Below is a small trained network, with its code and all its weights. Each question gives an input and a class and asks what happens when units are switched off, that is, made to give their printed mean instead of their output.

import numpy as np


def w(rows, s, z=0):
    codes = np.array(rows[::2]) - 128.0
    scale = np.full(codes.shape[1], s)
    scale[-1] = z or s
    return codes * scale


def norm(h):
    return h / np.sqrt((h * h).mean(-1, keepdims=True) + 1e-5)


def f(y):
    return np.maximum(y, 0)


def log_softmax(a):
    a = a - a.max(-1, keepdims=True)
    return a - np.log(np.exp(a).sum(-1, keepdims=True))


def net(x, mask):
    res = np.array(x, float).reshape(1, 5) / 4 @ E
    u = 0
    for l in range(3):
        y = f(norm(res) @ A[l][:, :-1].T + A[l][:, -1])
        res = res + np.where(mask[u : u + 5], y, B[l][:, -1]) @ B[l][:, :-1]
        u += 5
    return log_softmax(norm(res)[-1] @ U[:, :-1].T + U[:, -1])


A, B = {}, {}
E = w([
[133,25,128,46,209,122,67,190,143],'x0',
[122,141,149,114,141,149,119,108,109],'x1',
[192,131,175,75,1,142,211,138,87],'x2',
[235,134,226,92,176,149,160,189,192],'x3',
[141,131,116,133,121,146,108,139,129],'x4',
],0.0077)
A[0] = w([
[110,54,132,92,102,125,125,186,55,5],'0.n0',
[96,168,70,105,197,109,116,127,148,250],'0.n1',
[59,59,120,123,59,131,139,145,35,136],'0.n2',
[191,228,160,253,247,123,165,69,236,74],'0.n3',
[26,130,41,151,167,118,80,80,150,254],'0.n4',
],0.0066,0.004)
B[0] = w([
[110,215,163,92,60,47,75,102,105,155],'0.n0',
[181,170,69,156,164,120,197,163,118,210],'0.n1',
[163,117,121,145,66,102,38,79,121,199],'0.n2',
[108,191,120,106,68,99,9,117,158,226],'0.n3',
[176,139,136,121,128,148,136,69,139,254],'0.n4',
],0.011,0.0076)
A[1] = w([
[64,158,127,200,89,100,225,99,157,87],'1.n0',
[27,147,78,252,32,180,147,32,134,121],'1.n1',
[130,112,179,113,33,198,160,149,182,250],'1.n2',
[57,158,98,254,60,192,158,70,105,154],'1.n3',
[108,207,127,128,48,163,206,108,161,131],'1.n4',
],0.0064,0.002)
B[1] = w([
[145,172,86,127,116,176,12,198,91,161],'1.n0',
[125,132,223,58,159,153,188,235,145,254],'1.n1',
[60,115,120,168,152,105,124,174,108,213],'1.n2',
[93,87,157,118,176,124,133,254,156,224],'1.n3',
[116,170,110,189,245,165,121,80,175,216],'1.n4',
],0.0085,0.0064)
A[2] = w([
[156,254,142,197,166,160,160,150,195,193],'2.n0',
[70,115,173,87,94,131,126,192,157,4],'2.n1',
[183,130,190,125,123,119,127,129,154,57],'2.n2',
[131,113,62,194,136,108,116,55,126,74],'2.n3',
[153,143,30,117,172,124,129,60,125,91],'2.n4',
],0.0089,0.0026)
B[2] = w([
[169,72,45,62,162,68,167,63,153,250],'2.n0',
[51,50,194,187,58,245,88,81,39,162],'2.n1',
[142,130,88,247,107,145,212,137,98,155],'2.n2',
[32,124,202,184,35,168,80,183,28,144],'2.n3',
[76,86,255,157,61,168,211,198,71,163],'2.n4',
],0.0085,0.014)
U = w([
[181,129,76,100,203,117,177,103,165,116],'0',
[90,99,193,161,102,192,165,179,70,38],'1',
[115,204,129,107,69,79,4,99,144,255],'2',
],0.021,0.0023)

Each question gives the input, the list of numbers given to net, and the class t.
The units are the neurons (one row each of A and B). Each row of codes is followed by its name. A weight is (code - 128) times the scale printed after its matrix; where a second scale follows, it is the last column's (A, B and U).
mask holds one flag per neuron, layer by layer. A switched-off neuron (its flag False) gives its mean, the last column of its row in B, instead of its output. The means were averaged over made-up inputs and are rounded, as every weight is.
A unit's drop is (log p(t) with every unit on - log p(t) with that unit switched off) / (log p(t) with every unit on - log p(t) with every unit switched off).
The circuit of an input: a set's keep is (log p(t) with only the set's units on - log p(t) with every unit switched off) / (log p(t) with every unit on - log p(t) with every unit switched off). Starting from the 12 units with the biggest drops (on a tie, the unit counted first), units are removed one at a time, each time the one whose removal leaves the highest keep (on an exact tie, the one counted first), for as long as the keep stays at least 0.8.
units of the circuit, in order: the units of the circuit, biggest drop first
top k neurons: the k neurons with the biggest drops, biggest first
top k neurons in layer l: the k neurons of layer l with the biggest drops, biggest first
drop when u is switched off: that unit's drop, to one decimal
input [-2,-5,0,-7,-3], class 0: top 4 neurons : (1.n1 0.n4 0.n1 2.n0)
input [7,7,-6,-2,8], class 1: top neuron : (2.n4)
input [-7,-1,4,1,5], class 0: top 2 neurons in layer 2 : (2.n0 2.n4)
input [1,-3,-2,-2,8], class 1: top 3 neurons : (2.n4 1.n1 2.n3)
input [1,-4,4,-2,2], class 2: top 2 neurons : (0.n2 0.n0)
input [1,-7,2,4,-2], class 1: top 3 neurons : (0.n1 0.n4 1.n4)
input [1,-8,-2,-5,-3], class 1: units of the circuit, in order : (2.n4 0.n4)
input [-8,2,8,1,-4], class 0: top 4 neurons : (1.n4 2.n0 2.n4 2.n3)
input [0,-6,-7,-6,-6], class 0: top 3 neurons : (1.n1 1.n3 2.n0)
input [-4,-1,-3,0,2], class 0: top 3 neurons in layer 2 : (2.n0 2.n1 2.n3)
input [0,-7,-8,3,2], class 2: top 2 neurons in layer 1 : (1.n1 1.n3)
input [-1,8,-7,5,-6], class 2: top 2 neurons : (0.n3 1.n1)
input [-8,-8,0,-5,5], class 0: top 2 neurons in layer 2 : (2.n0 2.n4)
input [8,-8,-3,0,3], class 1: top 2 neurons in layer 1 : (1.n1 1.n3)
input [6,0,6,0,1], class 2: top 2 neurons : (0.n0 1.n1)
input [-8,-1,3,1,7], class 0: units of the circuit, in order : (2.n0)
input [8,-1,-1,-5,-3], class 1: top 2 neurons : (2.n4 0.n3)
input [-2,5,0,2,4], class 2: top 2 neurons : (0.n3 0.n1)
input [-2,5,-1,-7,-1], class 0: top 2 neurons : (1.n1 0.n4)
input [-3,-3,4,-6,8], class 1: units of the circuit, in order : (1.n1)
input [3,0,6,8,7], class 1: top 2 neurons in layer 0 : (0.n1 0.n4)
input [1,3,5,-1,-7], class 2: top 2 neurons in layer 1 : (1.n3 1.n1)
input [-3,-7,-4,8,-3], class 2: drop when 0.n3 is switched off : 1.5
input [-2,-1,-2,-5,-1], class 0: drop when 0.n4 is switched off : 0.5
